Here is a tiny trained network, its code and every weight. The questions are about switching its units off for an input and a target symbol, where a switched-off unit gives its printed mean instead of its output.

import numpy as np


def w(rows, s, z=0):
    codes = np.array(rows[::2]) - 128.0
    scale = np.full(codes.shape[1], s)
    scale[-1] = z or s
    return codes * scale


def norm(h):
    return h / np.sqrt((h * h).mean(-1, keepdims=True) + 1e-5)


def f(y):
    return y / 2 * (1 + np.tanh(0.7978845608 * (y + 0.044715 * y**3)))


def softmax(a):
    e = np.exp(a - a.max(-1, keepdims=True))
    return e / e.sum(-1, keepdims=True)


def log_softmax(a):
    a = a - a.max(-1, keepdims=True)
    return a - np.log(np.exp(a).sum(-1, keepdims=True))


def net(x, mask):
    ids = ['ΓΔΛΞΦΨαβεζηθμπστ'.index(c) for c in x.split()]
    T = len(ids)
    res = E[ids] + P[:T]
    u = 0
    for l in range(2):
        r = norm(res)
        for j in range(2):
            rows = slice(3 * j, 3 * j + 3)
            q, k, v = (r @ M[l][rows].T for M in (Q, K, V))
            z = softmax(np.where(np.tri(T) > 0, q @ k.T / 3**0.5, -1e9)) @ v
            o = O[l][rows]
            res = res + np.where(mask[u + j], z, o[:, -1]) @ o[:, :-1]
        u += 2
        y = f(norm(res) @ A[l][:, :-1].T + A[l][:, -1])
        res = res + np.where(mask[u : u + 4], y, B[l][:, -1]) @ B[l][:, :-1]
        u += 4
    return log_softmax(norm(res)[-1] @ U[:, :-1].T + U[:, -1])


Q, K, V, O, A, B = {}, {}, {}, {}, {}, {}
E = w([
[88,70,118],'Γ',
[86,62,121],'Δ',
[96,93,115],'Λ',
[157,77,55],'Ξ',
[119,189,97],'Φ',
[105,193,74],'Ψ',
[2,82,170],'α',
[125,189,114],'β',
[73,200,69],'ε',
[119,193,106],'ζ',
[120,186,96],'η',
[95,94,114],'θ',
[55,155,172],'μ',
[95,93,112],'π',
[200,129,196],'σ',
[49,162,169],'τ',
],0.0067)
P = w([
[127,169,166],'0',
[135,183,160],'1',
[131,171,139],'2',
[127,174,118],'3',
[132,163,103],'4',
[124,153,94],'5',
[124,137,65],'6',
[122,116,50],'7',
[107,132,6],'8',
[116,106,22],'9',
[134,94,25],'10',
[164,80,119],'11',
],0.0012)
Q[0] = w([
[220,59,99],'L0H0',
[16,199,136],'L0H0',
[13,23,170],'L0H0',
[79,61,56],'L0H1',
[188,64,248],'L0H1',
[183,173,84],'L0H1',
],0.013)
K[0] = w([
[174,48,65],'L0H0',
[36,202,186],'L0H0',
[43,6,165],'L0H0',
[121,46,64],'L0H1',
[41,136,253],'L0H1',
[103,203,56],'L0H1',
],0.012)
V[0] = w([
[129,200,130],'L0H0',
[124,101,124],'L0H0',
[131,253,162],'L0H0',
[239,115,49],'L0H1',
[187,97,90],'L0H1',
[224,210,173],'L0H1',
],0.0023)
O[0] = w([
[66,133,96,162],'L0H0',
[161,121,143,122],'L0H0',
[38,148,69,163],'L0H0',
[154,35,252,122],'L0H1',
[162,74,212,116],'L0H1',
[50,179,121,3],'L0H1',
],0.0033,0.0011)
A[0] = w([
[129,249,169,183],'L0N0',
[227,208,253,6],'L0N1',
[191,115,18,34],'L0N2',
[132,161,252,88],'L0N3',
],0.005,0.0017)
B[0] = w([
[71,208,1,250],'L0N0',
[97,35,7,108],'L0N1',
[91,190,134,150],'L0N2',
[45,201,51,93],'L0N3',
],0.0064,0.0016)
Q[1] = w([
[132,204,114],'L1H0',
[64,77,223],'L1H0',
[128,62,217],'L1H0',
[79,172,83],'L1H1',
[134,185,118],'L1H1',
[104,78,255],'L1H1',
],0.019)
K[1] = w([
[220,158,101],'L1H0',
[56,181,207],'L1H0',
[77,112,183],'L1H0',
[84,134,116],'L1H1',
[112,185,147],'L1H1',
[229,108,7],'L1H1',
],0.017)
V[1] = w([
[86,56,51],'L1H0',
[254,160,54],'L1H0',
[129,55,89],'L1H0',
[159,206,232],'L1H1',
[24,129,206],'L1H1',
[221,173,88],'L1H1',
],0.01)
O[1] = w([
[119,11,75,254],'L1H0',
[220,167,37,113],'L1H0',
[184,71,116,160],'L1H0',
[140,225,195,45],'L1H1',
[67,96,217,181],'L1H1',
[209,183,82,82],'L1H1',
],0.011,0.0037)
A[1] = w([
[92,170,92,5],'L1N0',
[254,155,125,11],'L1N1',
[114,67,64,205],'L1N2',
[250,199,70,102],'L1N3',
],0.0089,0.0031)
B[1] = w([
[157,9,126,117],'L1N0',
[151,91,227,135],'L1N1',
[157,158,184,253],'L1N2',
[156,117,199,182],'L1N3',
],0.013,0.0055)
U = w([
[82,81,164,177],'Γ',
[96,81,151,125],'Δ',
[128,161,151,45],'Λ',
[217,118,213,173],'Ξ',
[152,187,99,107],'Φ',
[149,169,102,80],'Ψ',
[137,136,117,3],'α',
[128,154,84,44],'β',
[79,157,7,110],'ε',
[130,157,83,50],'ζ',
[157,177,102,85],'η',
[131,165,154,24],'θ',
[66,122,128,149],'μ',
[130,161,148,34],'π',
[193,51,31,207],'σ',
[56,126,134,196],'τ',
],0.015,0.0049)

Each question gives the input, a string of symbols that net reads in full, and the target symbol t.
The units are the heads (3 rows each of Q, K, V and O) and the neurons (one row each of A and B). Each row of codes is followed by its name. A weight is (code - 128) times the scale printed after its matrix; where a second scale follows, it is the last column's (O, A, B and U).
mask holds one flag per unit, layer by layer, with each layer's heads first. A switched-off unit (its flag False) gives its mean, the last column of its rows in O or B, instead of its output. The means were averaged over made-up inputs and are rounded, as every weight is.
A unit's drop is (log p(t) with every unit on - log p(t) with that unit switched off) / (log p(t) with every unit on - log p(t) with every unit switched off).
The circuit of an input: a set's keep is (log p(t) with only the set's units on - log p(t) with every unit switched off) / (log p(t) with every unit on - log p(t) with every unit switched off). Starting from all 12 units, units are removed one at a time, each time the one whose removal leaves the highest keep (on an exact tie, the one counted first), for as long as the keep stays at least 0.8.
circuit, biggest first: the units of the circuit, biggest drop first
most important unit: the unit with the biggest drop
top k neurons: the k neurons with the biggest drops, biggest first
top k neurons in layer l: the k neurons of layer l with the biggest drops, biggest first
which heads matter: for each layer, one digit per head in row order, 1 if its drop is at least 0.15 and else 0, layers parted by /
input σ σ Γ Φ Ξ Δ, target Ξ: top 2 neurons : L0N3, L0N0
input Γ η ε ε τ Φ, target τ: most important unit : L1H1
input σ β Γ, target σ: circuit, biggest first : L0N1, L1H1
input σ Ψ Λ Φ Φ θ, target σ: top 2 neurons : L0N1, L0N2
input Ξ θ ε Φ Λ Φ τ Λ η π Ξ θ, target Ξ: top 3 neurons : L0N3, L1N2, L0N0
input σ Ξ θ, target Ξ: top 2 neurons : L0N3, L0N0
input σ Γ β Ψ Λ Ξ σ ε Γ ζ σ Λ, target σ: circuit, biggest first : L1H1, L0N0
input Ψ Φ Ξ σ σ σ Ψ ζ, target σ: which heads matter : 01 / 10
input ε Δ Ψ π η Ξ Ξ ε Δ, target Ξ: top 2 neurons : L0N0, L0N1
input Λ ε Ξ ε Δ ε β, target Ξ: which heads matter : 01 / 10
input Ξ Γ Φ, target Ξ: top 2 neurons in layer 1 : L1N3, L1N1
input ε β ε ε ε η σ θ, target σ: which heads matter : 00 / 01
input ε Γ Ξ τ ε Φ, target τ: top 4 neurons : L0N0, L0N1, L1N2, L1N3
input Γ μ τ η σ Γ Γ π, target σ: circuit, biggest first : L1H1, L0N1, L0N0
input τ Λ ζ Φ Γ τ Ξ Φ, target Ξ: which heads matter : 00 / 10
input Λ η ε η σ Ψ, target σ: circuit, biggest first : L0N1, L1H0
input ε Ψ σ Λ ε Ξ ε ε ζ Δ Γ, target Ξ: top 3 neurons : L0N0, L0N3, L0N1
input μ ε ε Γ Λ θ ζ Γ π σ β Δ, target σ: circuit, biggest first : L1H1, L0N1
input Ψ Δ σ ε μ ε σ ε Δ θ Ψ, target σ: top 4 neurons : L0N1, L0N0, L1N3, L1N1
input β Λ ε Ξ η Φ ε π, target Ξ: which heads matter : 10 / 01
input θ Λ ε σ θ ε θ ζ Φ, target σ: circuit, biggest first : L0N1, L1H0
input Ξ Λ Ψ σ Γ Λ Λ ε Φ, target σ: circuit, biggest first : L1H0
input σ σ Φ Δ, target σ: circuit, biggest first : L0N1, L1H1
input π Φ σ Ξ ε Δ ε, target Ξ: top neuron : L0N3
input σ β Γ σ Φ ζ, target σ: circuit, biggest first : L0N1, L1H0
input σ η Ξ ε ε σ β, target σ: top 3 neurons : L0N1, L0N0, L0N2
